Here is a tiny trained network, its code and every weight. The questions are about switching its units off for an input and a class, where a switched-off unit gives its printed mean instead of its output.

import numpy as np


def w(rows, s, z=0):
    codes = np.array(rows[::2]) - 128.0
    scale = np.full(codes.shape[1], s)
    scale[-1] = z or s
    return codes * scale


def f(y):
    return y / 2 * (1 + np.tanh(0.7978845608 * (y + 0.044715 * y**3)))


def log_softmax(a):
    a = a - a.max(-1, keepdims=True)
    return a - np.log(np.exp(a).sum(-1, keepdims=True))


def net(x, mask):
    res = np.array(x, float).reshape(1, 7) / 4 @ E
    y = f(res @ A[0][:, :-1].T + A[0][:, -1])
    res = res + np.where(mask, y, B[0][:, -1]) @ B[0][:, :-1]
    return log_softmax(res[-1] @ U[:, :-1].T + U[:, -1])


A, B = {}, {}
E = w([
[129,169,204,61,148,144,216,130],'x0',
[145,98,75,241,55,114,112,187],'x1',
[160,228,99,102,137,103,94,169],'x2',
[40,161,180,190,121,213,52,77],'x3',
[129,71,192,181,198,32,58,126],'x4',
[148,125,192,127,2,132,107,176],'x5',
[141,198,70,151,141,75,122,105],'x6',
],0.009)
A[0] = w([
[85,183,107,113,157,129,68,78,163],'N1',
[181,99,205,61,86,68,150,220,195],'N2',
[10,94,145,144,122,176,106,96,191],'N3',
[103,204,168,64,88,218,188,141,173],'N4',
[134,171,160,162,134,123,119,107,114],'N5',
[93,58,208,126,201,133,174,101,253],'N6',
[66,122,153,148,120,144,82,122,221],'N7',
[130,65,186,142,170,114,104,93,245],'N8',
[88,82,135,156,134,209,137,191,171],'N9',
[169,154,65,162,213,115,95,136,188],'N10',
],0.011,0.0038)
B[0] = w([
[113,161,179,55,183,113,132,138,205],'N1',
[189,170,149,93,178,150,55,64,224],'N2',
[217,147,126,94,137,177,157,109,215],'N3',
[78,127,206,116,129,247,179,92,230],'N4',
[69,152,148,128,82,109,113,112,148],'N5',
[53,118,70,107,115,112,226,83,247],'N6',
[145,112,130,132,137,134,134,37,194],'N7',
[114,119,126,61,109,166,174,67,223],'N8',
[163,148,75,141,115,115,128,121,173],'N9',
[116,129,172,121,72,81,161,144,209],'N10',
],0.012,0.013)
U = w([
[24,88,117,147,212,173,65,229,27],'0',
[62,136,189,86,124,186,187,72,204],'1',
[254,142,153,132,134,177,75,130,131],'2',
[111,45,29,167,46,75,206,171,149],'3',
[88,204,184,111,151,65,131,185,2],'4',
],0.0092,0.0035)

Each question gives the input, the list of numbers given to net, and the class t.
The units are the neurons (one row each of A and B). Each row of codes is followed by its name. A weight is (code - 128) times the scale printed after its matrix; where a second scale follows, it is the last column's (A, B and U).
mask holds one flag per neuron, in row order. A switched-off neuron (its flag False) gives its mean, the last column of its row in B, instead of its output. The means were averaged over made-up inputs and are rounded, as every weight is.
A unit's drop is (log p(t) with every unit on - log p(t) with that unit switched off) / (log p(t) with every unit on - log p(t) with every unit switched off).
The circuit of an input: a set's keep is (log p(t) with only the set's units on - log p(t) with every unit switched off) / (log p(t) with every unit on - log p(t) with every unit switched off). Starting from all 10 units, units are removed one at a time, each time the one whose removal leaves the highest keep (on an exact tie, the one counted first), for as long as the keep stays at least 0.8.
circuit, biggest first: the units of the circuit, biggest drop first
top k neurons: the k neurons with the biggest drops, biggest first
drop of u: that unit's drop, to one decimal
input [2,8,3,-5,-1,-3,-1], class 2: circuit, biggest first -> (N6)
input [-4,3,-3,-1,4,-3,-1], class 3: circuit, biggest first -> (N4, N2)
input [3,7,4,1,3,-5,0], class 3: circuit, biggest first -> (N2, N4)
input [-2,8,7,-4,5,0,0], class 4: top 4 neurons -> (N10, N3, N7, N6)
input [-5,3,-3,0,-4,4,-1], class 3: circuit, biggest first -> (N2, N4)
input [-5,4,7,7,1,5,6], class 4: circuit, biggest first -> (N4, N8, N1)
input [3,5,1,-1,4,-5,0], class 3: circuit, biggest first -> (N4, N2)
input [5,3,0,-4,5,-7,8], class 3: top 2 neurons -> (N2, N4)
input [-4,0,0,4,-5,-6,5], class 4: circuit, biggest first -> (N4, N8, N6, N1)
input [-4,7,-4,3,6,2,8], class 3: top 4 neurons -> (N4, N2, N1, N10)
input [6,5,6,6,5,-1,2], class 4: top 2 neurons -> (N4, N6)
input [0,1,-2,-6,5,2,5], class 2: top 2 neurons -> (N2, N6)
input [-6,3,4,-8,5,-2,3], class 4: circuit, biggest first -> (N6, N10)
input [5,5,-7,-8,4,4,5], class 2: circuit, biggest first -> (N2)
input [2,6,8,0,-4,4,-7], class 2: top 3 neurons -> (N6, N2, N8)
input [-7,2,1,-8,2,-4,-7], class 3: top 2 neurons -> (N4, N3)
input [-1,-7,6,-4,4,8,7], class 2: drop of N2 -> 0.4
input [-7,5,-1,1,-5,3,-6], class 3: drop of N6 -> -0.1
input [3,6,7,1,3,-3,7], class 4: drop of N10 -> 0.0
input [-5,6,-5,-2,7,-8,-1], class 3: circuit, biggest first -> (N4)
